Below are the code and all the weights of a small trained network. Each question names an input and a class and asks about switching units off, where a switched-off unit gives its printed mean instead of its output.

import numpy as np


def w(rows, s, z=0):
    codes = np.array(rows[::2]) - 128.0
    scale = np.full(codes.shape[1], s)
    scale[-1] = z or s
    return codes * scale


def f(y):
    return np.maximum(y, 0)


def log_softmax(a):
    a = a - a.max(-1, keepdims=True)
    return a - np.log(np.exp(a).sum(-1, keepdims=True))


def net(x, mask):
    res = np.array(x, float).reshape(1, 4) / 4 @ E
    y = f(res @ A[0][:, :-1].T + A[0][:, -1])
    res = res + np.where(mask, y, B[0][:, -1]) @ B[0][:, :-1]
    return log_softmax(res[-1] @ U[:, :-1].T + U[:, -1])


A, B = {}, {}
E = w([
[95,140,39,182,163,158,72,143,126],'x0',
[199,70,111,77,112,181,84,100,217],'x1',
[132,113,95,55,197,172,147,82,47],'x2',
[194,129,154,159,137,124,114,250,78],'x3',
],0.014)
A[0] = w([
[143,172,127,170,105,104,100,134,149,91],'n0',
[89,124,67,102,175,148,83,156,105,80],'n1',
[144,94,165,110,149,92,166,116,123,75],'n2',
[115,155,112,160,72,85,162,131,194,92],'n3',
[119,160,134,135,133,110,162,72,162,101],'n4',
[164,171,153,107,120,131,137,96,109,59],'n5',
[67,165,128,161,166,101,167,138,145,117],'n6',
[76,140,95,138,141,136,91,149,149,61],'n7',
[143,133,125,132,135,128,145,165,112,146],'n8',
[133,108,156,67,59,119,158,143,106,67],'n9',
[106,185,112,139,149,73,144,127,109,85],'n10',
[139,157,98,143,111,93,91,134,142,119],'n11',
[105,136,140,164,83,108,123,137,153,47],'n12',
[140,137,93,85,192,132,130,132,122,122],'n13',
[147,120,157,102,160,135,113,105,107,144],'n14',
[192,123,136,142,125,134,117,174,95,148],'n15',
[151,131,122,137,134,160,104,177,108,50],'n16',
[122,158,115,102,148,155,145,89,73,105],'n17',
[133,125,121,90,122,155,157,124,84,67],'n18',
[107,133,152,125,98,95,106,155,158,56],'n19',
[103,186,135,134,70,129,120,129,163,101],'n20',
[141,149,87,154,146,157,122,146,132,4],'n21',
[109,99,135,127,127,121,138,153,161,133],'n22',
[45,127,94,115,90,114,129,43,130,137],'n23',
[213,74,112,105,79,152,106,96,161,191],'n24',
[94,196,83,146,189,159,9,161,126,61],'n25',
[156,125,122,123,108,123,124,192,97,56],'n26',
[109,156,163,110,112,79,150,144,83,104],'n27',
[174,137,175,78,122,73,162,150,119,106],'n28',
[92,184,145,142,105,97,144,109,75,121],'n29',
[134,106,217,118,138,121,154,118,109,4],'n30',
[71,182,175,150,156,102,155,118,67,148],'n31',
[135,89,100,75,123,178,73,139,152,117],'n32',
[129,169,122,101,186,108,116,94,83,85],'n33',
[80,137,125,126,132,149,115,98,155,132],'n34',
],0.013,0.0021)
B[0] = w([
[147,113,77,75,67,80,200,152,147,188],'n0',
[99,87,156,182,36,111,176,103,107,204],'n1',
[102,128,147,203,44,90,140,109,92,173],'n2',
[63,116,42,41,146,128,151,186,104,213],'n3',
[252,211,164,99,116,147,128,61,1,183],'n4',
[136,113,151,151,66,131,134,136,126,158],'n5',
[107,131,158,88,183,179,111,150,190,201],'n6',
[161,129,132,172,35,133,148,74,134,185],'n7',
[167,189,117,76,216,159,101,87,94,168],'n8',
[60,79,172,214,52,156,115,45,99,186],'n9',
[11,144,183,110,145,153,114,126,179,192],'n10',
[110,75,114,124,85,98,155,171,146,173],'n11',
[135,129,92,91,129,147,151,193,88,188],'n12',
[99,79,68,104,107,17,164,222,111,181],'n13',
[99,44,94,122,120,67,137,160,106,167],'n14',
[220,167,107,85,232,143,120,134,67,203],'n15',
[201,219,116,131,197,215,126,72,72,183],'n16',
[142,95,65,102,142,123,117,203,75,189],'n17',
[109,108,72,40,88,122,198,158,122,170],'n18',
[117,121,101,98,107,117,190,177,96,175],'n19',
[222,78,90,95,108,70,229,127,126,187],'n20',
[123,156,183,184,80,163,171,103,146,172],'n21',
[125,90,137,94,120,113,135,153,126,153],'n22',
[194,215,159,90,170,180,140,99,74,235],'n23',
[56,130,186,110,188,206,80,180,195,239],'n24',
[138,120,156,243,36,115,123,79,166,247],'n25',
[235,195,119,111,156,116,168,137,119,189],'n26',
[85,100,142,129,163,165,119,89,128,200],'n27',
[109,102,166,211,127,126,130,36,93,200],'n28',
[117,96,173,137,173,133,72,186,223,211],'n29',
[137,156,154,228,68,159,158,156,129,184],'n30',
[120,114,125,148,176,190,73,188,191,237],'n31',
[91,85,177,110,158,176,117,173,151,215],'n32',
[124,76,127,111,108,110,148,202,120,182],'n33',
[221,195,95,99,185,126,112,36,83,180],'n34',
],0.006,0.015)
U = w([
[191,197,126,106,167,165,137,95,86,92],'0',
[80,95,150,117,168,174,82,155,204,91],'1',
[118,67,69,88,83,98,191,178,104,97],'2',
[114,114,146,204,40,145,151,83,117,108],'3',
[139,123,132,119,138,125,115,122,132,254],'4',
[116,128,109,122,134,10,44,88,136,42],'5',
],0.013,0.0078)

Each question gives the input, the list of numbers given to net, and the class t.
The units are the neurons (one row each of A and B). Each row of codes is followed by its name. A weight is (code - 128) times the scale printed after its matrix; where a second scale follows, it is the last column's (A, B and U).
mask holds one flag per neuron, in row order. A switched-off neuron (its flag False) gives its mean, the last column of its row in B, instead of its output. The means were averaged over made-up inputs and are rounded, as every weight is.
A unit's drop is (log p(t) with every unit on - log p(t) with that unit switched off) / (log p(t) with every unit on - log p(t) with every unit switched off).
The circuit of an input: a set's keep is (log p(t) with only the set's units on - log p(t) with every unit switched off) / (log p(t) with every unit on - log p(t) with every unit switched off). Starting from the 12 units with the biggest drops (on a tie, the unit counted first), units are removed one at a time, each time the one whose removal leaves the highest keep (on an exact tie, the one counted first), for as long as the keep stays at least 0.8.
circuit, biggest first: the units of the circuit, biggest drop first
unit that matters most: the unit with the biggest drop
top k neurons: the k neurons with the biggest drops, biggest first
drop when u is switched off: that unit's drop, to one decimal
input [-3,-6,1,5], class 1: unit that matters most -> n31
input [1,5,-6,-7], class 0: circuit, biggest first -> n23, n4
input [-7,-5,-1,6], class 3: top 3 neurons -> n9, n28, n30
input [-4,-7,0,-6], class 1: top 2 neurons -> n29, n31
input [-7,-6,-2,-7], class 0: top 2 neurons -> n4, n23
input [-4,-1,-4,5], class 0: top 3 neurons -> n15, n25, n26
input [1,6,-5,6], class 0: top 2 neurons -> n15, n16
input [4,-8,-3,6], class 1: top 3 neurons -> n31, n29, n10
input [-8,4,-1,-8], class 0: top 4 neurons -> n23, n4, n25, n34
input [-1,6,4,-6], class 0: top 4 neurons -> n23, n4, n34, n29
input [-3,-8,-8,-3], class 1: top 4 neurons -> n29, n31, n6, n10
input [7,-8,1,-7], class 1: top 3 neurons -> n29, n31, n6
input [-8,-4,6,-7], class 3: top 3 neurons -> n9, n2, n30
input [-1,8,-3,8], class 0: circuit, biggest first -> n15
input [4,3,-3,-1], class 3: top 2 neurons -> n31, n29
input [-8,-7,-8,5], class 2: drop when n26 is switched off -> 0.2
input [4,-7,-1,4], class 1: drop when n26 is switched off -> 0.0
input [-7,-4,-8,-3], class 2: drop when n25 is switched off -> 0.1
